Here is a tiny trained network, its code and every weight. The questions are about switching its units off for an input and a class, where a switched-off unit gives its printed mean instead of its output.

import numpy as np


def w(rows, s, z=0):
    codes = np.array(rows[::2]) - 128.0
    scale = np.full(codes.shape[1], s)
    scale[-1] = z or s
    return codes * scale


def f(y):
    return np.maximum(y, 0)


def log_softmax(a):
    a = a - a.max(-1, keepdims=True)
    return a - np.log(np.exp(a).sum(-1, keepdims=True))


def net(x, mask):
    res = np.array(x, float).reshape(1, 5) / 4 @ E
    y = f(res @ A[0][:, :-1].T + A[0][:, -1])
    res = res + np.where(mask, y, B[0][:, -1]) @ B[0][:, :-1]
    return log_softmax(res[-1] @ U[:, :-1].T + U[:, -1])


A, B = {}, {}
E = w([
[36,57,107],'x0',
[149,141,2],'x1',
[212,110,82],'x2',
[120,225,133],'x3',
[239,80,101],'x4',
],0.0089)
A[0] = w([
[93,179,165,207],'neuron 1',
[160,47,102,252],'neuron 2',
[123,191,135,114],'neuron 3',
[161,139,141,97],'neuron 4',
[131,163,130,101],'neuron 5',
[94,131,115,12],'neuron 6',
[203,123,105,84],'neuron 7',
[186,72,110,210],'neuron 8',
[118,114,201,172],'neuron 9',
[90,144,211,151],'neuron 10',
[252,88,90,113],'neuron 11',
[82,57,127,159],'neuron 12',
[83,211,139,88],'neuron 13',
[115,216,136,95],'neuron 14',
[194,135,118,112],'neuron 15',
[96,240,119,154],'neuron 16',
[123,241,138,137],'neuron 17',
[112,120,129,6],'neuron 18',
[107,204,202,108],'neuron 19',
[64,149,99,163],'neuron 20',
[128,134,131,62],'neuron 21',
[108,85,198,89],'neuron 22',
[113,123,123,86],'neuron 23',
[126,156,130,96],'neuron 24',
],0.015,0.0039)
B[0] = w([
[140,144,238,201],'neuron 1',
[84,125,33,216],'neuron 2',
[98,163,150,169],'neuron 3',
[153,128,93,153],'neuron 4',
[119,142,124,147],'neuron 5',
[125,123,138,141],'neuron 6',
[182,159,70,193],'neuron 7',
[134,142,4,209],'neuron 8',
[171,65,150,192],'neuron 9',
[156,90,172,211],'neuron 10',
[163,173,42,248],'neuron 11',
[97,90,134,189],'neuron 12',
[124,173,149,192],'neuron 13',
[80,176,164,184],'neuron 14',
[160,171,99,185],'neuron 15',
[59,181,163,209],'neuron 16',
[76,135,183,206],'neuron 17',
[126,128,131,131],'neuron 18',
[137,133,206,213],'neuron 19',
[89,125,171,186],'neuron 20',
[121,127,134,128],'neuron 21',
[149,107,98,183],'neuron 22',
[112,127,143,135],'neuron 23',
[115,133,133,142],'neuron 24',
],0.012,0.013)
U = w([
[196,73,210,80],'0',
[252,252,90,32],'1',
[83,239,207,135],'2',
[74,85,92,91],'3',
[9,132,148,255],'4',
],0.011,0.0023)

Each question gives the input, the list of numbers given to net, and the class t.
The units are the neurons (one row each of A and B). Each row of codes is followed by its name. A weight is (code - 128) times the scale printed after its matrix; where a second scale follows, it is the last column's (A, B and U).
mask holds one flag per neuron, in row order. A switched-off neuron (its flag False) gives its mean, the last column of its row in B, instead of its output. The means were averaged over made-up inputs and are rounded, as every weight is.
A unit's drop is (log p(t) with every unit on - log p(t) with that unit switched off) / (log p(t) with every unit on - log p(t) with every unit switched off).
The circuit of an input: a set's keep is (log p(t) with only the set's units on - log p(t) with every unit switched off) / (log p(t) with every unit on - log p(t) with every unit switched off). Starting from the 12 units with the biggest drops (on a tie, the unit counted first), units are removed one at a time, each time the one whose removal leaves the highest keep (on an exact tie, the one counted first), for as long as the keep stays at least 0.8.
units of the circuit, in order: the units of the circuit, biggest drop first
unit that matters most: the unit with the biggest drop
k most important neurons: the k neurons with the biggest drops, biggest first
drop of u: that unit's drop, to one decimal
input [-7,-2,-2,7,6], class 2: unit that matters most : neuron 17
input [8,-1,1,-3,-2], class 3: units of the circuit, in order : [neuron 16; neuron 17]
input [0,5,6,4,-3], class 2: units of the circuit, in order : [neuron 16; neuron 8]
input [8,-5,-3,-2,1], class 0: units of the circuit, in order : [neuron 9; neuron 10; neuron 16]
input [8,-6,-6,5,-2], class 0: 3 most important neurons : [neuron 10; neuron 9; neuron 22]
input [4,-8,6,-1,4], class 3: units of the circuit, in order : [neuron 2; neuron 1]
input [5,-6,7,4,3], class 3: units of the circuit, in order : [neuron 13; neuron 1]
input [1,-5,7,-8,-7], class 3: 3 most important neurons : [neuron 1; neuron 19; neuron 2]
input [5,-1,-3,-4,-7], class 0: drop of neuron 10 : 0.2
input [-1,-3,-6,-4,8], class 1: drop of neuron 17 : 0.2
input [2,-7,-3,-8,0], class 0: drop of neuron 10 : 0.1
input [-1,-8,7,-4,-1], class 3: drop of neuron 13 : 0.3
